Below is a small trained network, with its code and all its weights. Each question gives an input and a class and asks what happens when units are switched off, that is, made to give their printed mean instead of their output.

import numpy as np


def w(rows, s, z=0):
    codes = np.array(rows[::2]) - 128.0
    scale = np.full(codes.shape[1], s)
    scale[-1] = z or s
    return codes * scale


def f(y):
    return y / 2 * (1 + np.tanh(0.7978845608 * (y + 0.044715 * y**3)))


def log_softmax(a):
    a = a - a.max(-1, keepdims=True)
    return a - np.log(np.exp(a).sum(-1, keepdims=True))


def net(x, mask):
    res = np.array(x, float).reshape(1, 8) / 4 @ E
    y = f(res @ A[0][:, :-1].T + A[0][:, -1])
    res = res + np.where(mask, y, B[0][:, -1]) @ B[0][:, :-1]
    return log_softmax(res[-1] @ U[:, :-1].T + U[:, -1])


A, B = {}, {}
E = w([
[167,169,61,89,148,76,66],'x0',
[73,117,126,109,151,145,38],'x1',
[154,5,73,109,81,52,134],'x2',
[106,55,77,74,187,154,76],'x3',
[40,140,91,75,56,73,167],'x4',
[151,158,199,134,40,160,81],'x5',
[140,88,83,139,85,201,187],'x6',
[59,94,95,241,120,98,140],'x7',
],0.011)
A[0] = w([
[96,148,76,169,208,96,166,118],'n0',
[136,100,110,150,113,69,56,128],'n1',
[146,130,66,156,66,90,200,123],'n2',
[127,159,110,191,223,142,121,193],'n3',
[97,140,196,130,98,145,110,27],'n4',
[111,88,118,118,130,66,99,60],'n5',
[85,167,69,138,175,119,168,74],'n6',
[144,118,172,178,168,92,123,45],'n7',
[152,122,161,150,177,155,72,220],'n8',
[188,188,90,61,182,142,27,19],'n9',
[112,112,154,45,165,192,123,237],'n10',
[119,81,130,75,114,55,136,105],'n11',
[140,122,171,203,180,66,139,137],'n12',
[94,158,127,180,133,124,184,161],'n13',
[155,161,131,103,209,129,129,175],'n14',
[113,55,205,193,150,165,100,83],'n15',
[95,217,178,132,75,119,100,150],'n16',
[115,106,156,5,140,107,189,2],'n17',
[115,123,110,138,135,210,80,114],'n18',
[80,169,153,157,141,101,140,80],'n19',
[123,122,148,159,111,178,146,101],'n20',
[101,88,79,117,82,61,105,136],'n21',
[131,69,79,138,109,53,85,93],'n22',
[121,137,144,74,96,137,223,210],'n23',
[168,96,88,124,88,116,174,103],'n24',
[157,89,119,161,107,149,171,93],'n25',
[95,187,168,167,33,147,129,144],'n26',
[156,164,108,153,105,125,148,120],'n27',
[83,36,112,113,122,80,89,178],'n28',
[190,126,108,200,84,139,171,124],'n29',
[103,88,91,67,164,47,70,244],'n30',
],0.013,0.0046)
B[0] = w([
[73,124,108,129,164,91,137,185],'n0',
[126,121,140,99,112,106,87,183],'n1',
[154,70,105,126,95,18,170,209],'n2',
[80,129,153,119,188,140,117,190],'n3',
[123,147,144,132,103,161,115,165],'n4',
[113,109,110,107,130,107,101,175],'n5',
[74,158,77,139,169,103,141,165],'n6',
[106,95,201,105,130,112,124,154],'n7',
[116,98,180,125,178,164,93,188],'n8',
[231,201,176,106,187,170,66,211],'n9',
[169,157,76,173,144,201,157,190],'n10',
[126,141,89,94,102,120,120,189],'n11',
[80,89,181,83,162,81,127,178],'n12',
[98,123,131,146,132,104,165,174],'n13',
[144,138,151,107,163,96,128,181],'n14',
[94,67,161,157,135,178,110,190],'n15',
[99,224,175,125,82,122,143,210],'n16',
[170,195,9,98,121,157,178,176],'n17',
[122,117,92,184,134,184,111,167],'n18',
[77,146,136,129,120,102,141,159],'n19',
[102,87,136,170,88,123,111,166],'n20',
[120,122,93,108,83,84,91,209],'n21',
[116,95,128,83,111,107,89,207],'n22',
[154,153,91,142,128,128,198,204],'n23',
[188,118,126,116,122,115,142,186],'n24',
[171,85,108,147,139,131,156,177],'n25',
[96,146,179,144,31,138,175,218],'n26',
[131,126,167,137,128,89,146,159],'n27',
[102,92,91,141,72,113,64,226],'n28',
[165,89,157,129,134,99,146,202],'n29',
[104,193,89,60,115,117,59,249],'n30',
],0.011,0.018)
U = w([
[203,224,159,106,222,159,78,31],'0',
[96,227,173,157,22,117,201,174],'1',
[171,203,16,102,148,155,231,251],'2',
[112,150,55,73,60,78,50,159],'3',
[27,177,79,155,217,84,188,137],'4',
[110,72,81,233,127,244,125,81],'5',
[186,69,77,149,91,57,254,89],'6',
[82,71,191,147,174,127,130,126],'7',
],0.0095,0.0015)

Each question gives the input, the list of numbers given to net, and the class t.
The units are the neurons (one row each of A and B). Each row of codes is followed by its name. A weight is (code - 128) times the scale printed after its matrix; where a second scale follows, it is the last column's (A, B and U).
mask holds one flag per neuron, in row order. A switched-off neuron (its flag False) gives its mean, the last column of its row in B, instead of its output. The means were averaged over made-up inputs and are rounded, as every weight is.
A unit's drop is (log p(t) with every unit on - log p(t) with that unit switched off) / (log p(t) with every unit on - log p(t) with every unit switched off).
The circuit of an input: a set's keep is (log p(t) with only the set's units on - log p(t) with every unit switched off) / (log p(t) with every unit on - log p(t) with every unit switched off). Starting from the 12 units with the biggest drops (on a tie, the unit counted first), units are removed one at a time, each time the one whose removal leaves the highest keep (on an exact tie, the one counted first), for as long as the keep stays at least 0.8.
circuit, biggest first: the units of the circuit, biggest drop first
unit that matters most: the unit with the biggest drop
k most important neurons: the k neurons with the biggest drops, biggest first
drop when u is switched off: that unit's drop, to one decimal
input [2,7,-5,3,4,-8,5,-1], class 4: 2 most important neurons -> n6; n0
input [0,7,2,-8,-4,-7,7,-1], class 6: unit that matters most -> n30
input [3,8,-8,0,2,-2,8,1], class 5: circuit, biggest first -> n18; n30
input [-6,-1,2,-8,-6,-6,-1,-7], class 7: 2 most important neurons -> n2; n12
input [7,-2,-7,-1,0,-3,-4,3], class 0: 2 most important neurons -> n9; n2
input [-2,0,0,6,8,8,8,-2], class 2: 2 most important neurons -> n17; n10
input [-1,1,4,5,-5,8,-8,8], class 7: 2 most important neurons -> n15; n8
input [2,2,1,-5,3,5,-6,-8], class 1: 2 most important neurons -> n16; n26
input [8,2,-8,-5,-1,7,-4,4], class 1: 2 most important neurons -> n26; n16
input [-1,-2,0,-6,0,-8,0,5], class 4: 3 most important neurons -> n0; n6; n3
input [2,-7,6,7,3,-8,7,7], class 3: 2 most important neurons -> n30; n28
input [-6,-1,-8,-5,-1,-7,8,-6], class 2: 2 most important neurons -> n23; n10
input [4,6,-2,8,5,5,-4,-4], class 0: drop when n18 is switched off -> 0.0
input [-6,-7,3,6,4,4,3,-6], class 2: circuit, biggest first -> n17
input [3,-7,8,6,-2,-6,8,6], class 3: drop when n21 is switched off -> 1.2
input [8,7,-3,-2,-5,-6,6,6], class 4: drop when n0 is switched off -> 0.8
input [3,3,-4,-8,-6,0,5,4], class 7: drop when n17 is switched off -> 0.1
